Below is a small trained network, with its code and all its weights. Each question gives an input and a class and asks what happens when units are switched off, that is, made to give their printed mean instead of their output.

import numpy as np


def w(rows, s, z=0):
    codes = np.array(rows[::2]) - 128.0
    scale = np.full(codes.shape[1], s)
    scale[-1] = z or s
    return codes * scale


def f(y):
    return y / 2 * (1 + np.tanh(0.7978845608 * (y + 0.044715 * y**3)))


def log_softmax(a):
    a = a - a.max(-1, keepdims=True)
    return a - np.log(np.exp(a).sum(-1, keepdims=True))


def net(x, mask):
    res = np.array(x, float).reshape(1, 7) / 4 @ E
    y = f(res @ A[0][:, :-1].T + A[0][:, -1])
    res = res + np.where(mask, y, B[0][:, -1]) @ B[0][:, :-1]
    return log_softmax(res[-1] @ U[:, :-1].T + U[:, -1])


A, B = {}, {}
E = w([
[72,115,10],'x0',
[128,128,128],'x1',
[143,41,119],'x2',
[42,104,182],'x3',
[128,128,128],'x4',
[127,129,129],'x5',
[128,128,128],'x6',
],0.011)
A[0] = w([
[63,251,80,108],'neuron 1',
[122,11,74,40],'neuron 2',
[177,148,49,4],'neuron 3',
[117,137,122,239],'neuron 4',
[76,135,36,18],'neuron 5',
[26,112,127,35],'neuron 6',
],0.024,0.0028)
B[0] = w([
[174,3,132,233],'neuron 1',
[186,20,133,247],'neuron 2',
[59,193,33,212],'neuron 3',
[164,89,90,145],'neuron 4',
[132,208,247,233],'neuron 5',
[80,211,34,215],'neuron 6',
],0.028,0.014)
U = w([
[175,34,147,43],'0',
[159,190,250,253],'1',
[97,155,56,87],'2',
],0.014,0.0046)

Each question gives the input, the list of numbers given to net, and the class t.
The units are the neurons (one row each of A and B). Each row of codes is followed by its name. A weight is (code - 128) times the scale printed after its matrix; where a second scale follows, it is the last column's (A, B and U).
mask holds one flag per neuron, in row order. A switched-off neuron (its flag False) gives its mean, the last column of its row in B, instead of its output. The means were averaged over made-up inputs and are rounded, as every weight is.
A unit's drop is (log p(t) with every unit on - log p(t) with that unit switched off) / (log p(t) with every unit on - log p(t) with every unit switched off).
most important unit: the unit with the biggest drop
k most important neurons: the k neurons with the biggest drops, biggest first
drop when u is switched off: that unit's drop, to one decimal
input [-3,-4,-5,-6,-2,-2,-1], class 2: most important unit : neuron 2
input [4,3,4,-7,6,7,-7], class 2: 2 most important neurons : [neuron 3; neuron 1]
input [-8,7,1,-7,2,2,6], class 1: 4 most important neurons : [neuron 1; neuron 2; neuron 6; neuron 3]
input [-8,5,2,-4,2,4,-7], class 1: 2 most important neurons : [neuron 1; neuron 2]
input [-5,4,1,-7,-5,6,-6], class 2: 3 most important neurons : [neuron 5; neuron 2; neuron 1]
input [0,-4,-4,5,-3,-2,7], class 2: 2 most important neurons : [neuron 6; neuron 2]
input [6,5,-6,-1,-4,4,3], class 0: 2 most important neurons : [neuron 1; neuron 4]
input [7,7,-6,-7,-3,1,5], class 1: 4 most important neurons : [neuron 5; neuron 2; neuron 6; neuron 3]
input [-4,-3,-2,5,-4,7,-2], class 2: 3 most important neurons : [neuron 5; neuron 1; neuron 2]
input [5,1,6,-8,-1,-3,8], class 2: 2 most important neurons : [neuron 3; neuron 1]
input [-7,4,1,5,-2,-4,8], class 1: 4 most important neurons : [neuron 1; neuron 2; neuron 3; neuron 6]
input [-8,-7,-1,-2,-6,1,6], class 1: 3 most important neurons : [neuron 1; neuron 2; neuron 3]
input [7,6,-1,-7,8,5,2], class 1: 2 most important neurons : [neuron 5; neuron 6]
input [3,-1,5,-8,-8,1,-6], class 2: most important unit : neuron 3
input [8,-7,6,-2,-8,-3,1], class 1: drop when neuron 1 is switched off : 0.4
input [-5,6,0,8,8,4,6], class 2: drop when neuron 6 is switched off : 0.0
input [-8,-1,1,3,8,-6,4], class 1: drop when neuron 3 is switched off : 0.2
